Here is a tiny trained network, its code and every weight. The questions are about switching its units off for an input and a class, where a switched-off unit gives its printed mean instead of its output.

import numpy as np


def w(rows, s, z=0):
    codes = np.array(rows[::2]) - 128.0
    scale = np.full(codes.shape[1], s)
    scale[-1] = z or s
    return codes * scale


def norm(h):
    return h / np.sqrt((h * h).mean(-1, keepdims=True) + 1e-5)


def f(y):
    return y / 2 * (1 + np.tanh(0.7978845608 * (y + 0.044715 * y**3)))


def log_softmax(a):
    a = a - a.max(-1, keepdims=True)
    return a - np.log(np.exp(a).sum(-1, keepdims=True))


def net(x, mask):
    res = np.array(x, float).reshape(1, 4) / 4 @ E
    u = 0
    for l in range(2):
        y = f(norm(res) @ A[l][:, :-1].T + A[l][:, -1])
        res = res + np.where(mask[u : u + 3], y, B[l][:, -1]) @ B[l][:, :-1]
        u += 3
    return log_softmax(norm(res)[-1] @ U[:, :-1].T + U[:, -1])


A, B = {}, {}
E = w([
[147,95,181,196,62,139,143,104,218,73],'x0',
[151,1,184,56,175,96,215,119,251,34],'x1',
[166,26,64,30,142,176,73,152,46,104],'x2',
[5,191,57,218,116,121,171,136,160,150],'x3',
],0.0096)
A[0] = w([
[149,255,215,211,133,144,67,80,109,176,198],'L0N0',
[52,227,127,175,44,140,87,133,59,189,224],'L0N1',
[189,87,161,61,99,158,84,146,164,183,251],'L0N2',
],0.0074,0.0029)
B[0] = w([
[95,135,152,141,194,101,138,10,153,188,231],'L0N0',
[170,101,55,102,167,101,110,124,219,139,254],'L0N1',
[41,144,231,29,23,104,43,130,81,138,201],'L0N2',
],0.013,0.0085)
A[1] = w([
[160,124,205,171,157,112,203,144,191,5,111],'L1N0',
[2,104,196,108,192,148,175,64,228,31,232],'L1N1',
[158,158,212,13,114,70,94,36,181,122,252],'L1N2',
],0.007,0.0031)
B[1] = w([
[96,70,94,115,69,115,88,88,201,245,170],'L1N0',
[75,155,155,226,214,54,107,71,161,139,233],'L1N1',
[109,122,48,143,208,206,182,151,96,178,248],'L1N2',
],0.012,0.013)
U = w([
[160,142,94,3,143,154,100,156,93,162,252],'0',
[172,166,186,75,51,38,148,172,151,48,3],'1',
[187,149,169,87,87,106,168,160,140,103,3],'2',
[171,94,120,101,111,124,113,174,167,64,21],'3',
[76,168,114,148,186,91,165,76,193,205,252],'4',
[117,88,184,65,142,146,121,146,125,113,15],'5',
],0.011,0.0043)

Each question gives the input, the list of numbers given to net, and the class t.
The units are the neurons (one row each of A and B). Each row of codes is followed by its name. A weight is (code - 128) times the scale printed after its matrix; where a second scale follows, it is the last column's (A, B and U).
mask holds one flag per neuron, layer by layer. A switched-off neuron (its flag False) gives its mean, the last column of its row in B, instead of its output. The means were averaged over made-up inputs and are rounded, as every weight is.
A unit's drop is (log p(t) with every unit on - log p(t) with that unit switched off) / (log p(t) with every unit on - log p(t) with every unit switched off).
The circuit of an input: a set's keep is (log p(t) with only the set's units on - log p(t) with every unit switched off) / (log p(t) with every unit on - log p(t) with every unit switched off). Starting from all 6 units, units are removed one at a time, each time the one whose removal leaves the highest keep (on an exact tie, the one counted first), for as long as the keep stays at least 0.8.
units of the circuit, in order: the units of the circuit, biggest drop first
top k neurons: the k neurons with the biggest drops, biggest first
top k neurons in layer l: the k neurons of layer l with the biggest drops, biggest first
drop when u is switched off: that unit's drop, to one decimal
input [1,3,3,-3], class 5: units of the circuit, in order => L0N2
input [-5,-3,4,3], class 0: top 2 neurons => L1N1, L0N0
input [-4,6,0,-4], class 0: top 2 neurons => L0N0, L0N2
input [5,-2,2,-3], class 5: top 2 neurons in layer 0 => L0N1, L0N2
input [6,2,3,-3], class 5: units of the circuit, in order => L0N2, L0N0
input [2,0,5,1], class 0: units of the circuit, in order => L0N0, L1N1
input [8,3,6,0], class 5: units of the circuit, in order => L0N0, L0N2
input [7,2,5,-2], class 5: top 4 neurons => L0N0, L0N2, L0N1, L1N0
input [8,5,4,-4], class 5: units of the circuit, in order => L0N2, L0N1
input [-6,5,-4,-5], class 0: top 2 neurons in layer 0 => L0N0, L0N2
input [-6,6,-4,-8], class 0: top 4 neurons => L0N0, L0N2, L1N2, L1N1
input [1,-3,8,7], class 0: drop when L1N1 is switched off => 0.8
input [-2,0,-1,-4], class 0: drop when L1N1 is switched off => 0.1
input [7,2,3,-2], class 5: drop when L0N0 is switched off => 0.9
input [1,-5,6,1], class 0: units of the circuit, in order => L1N1
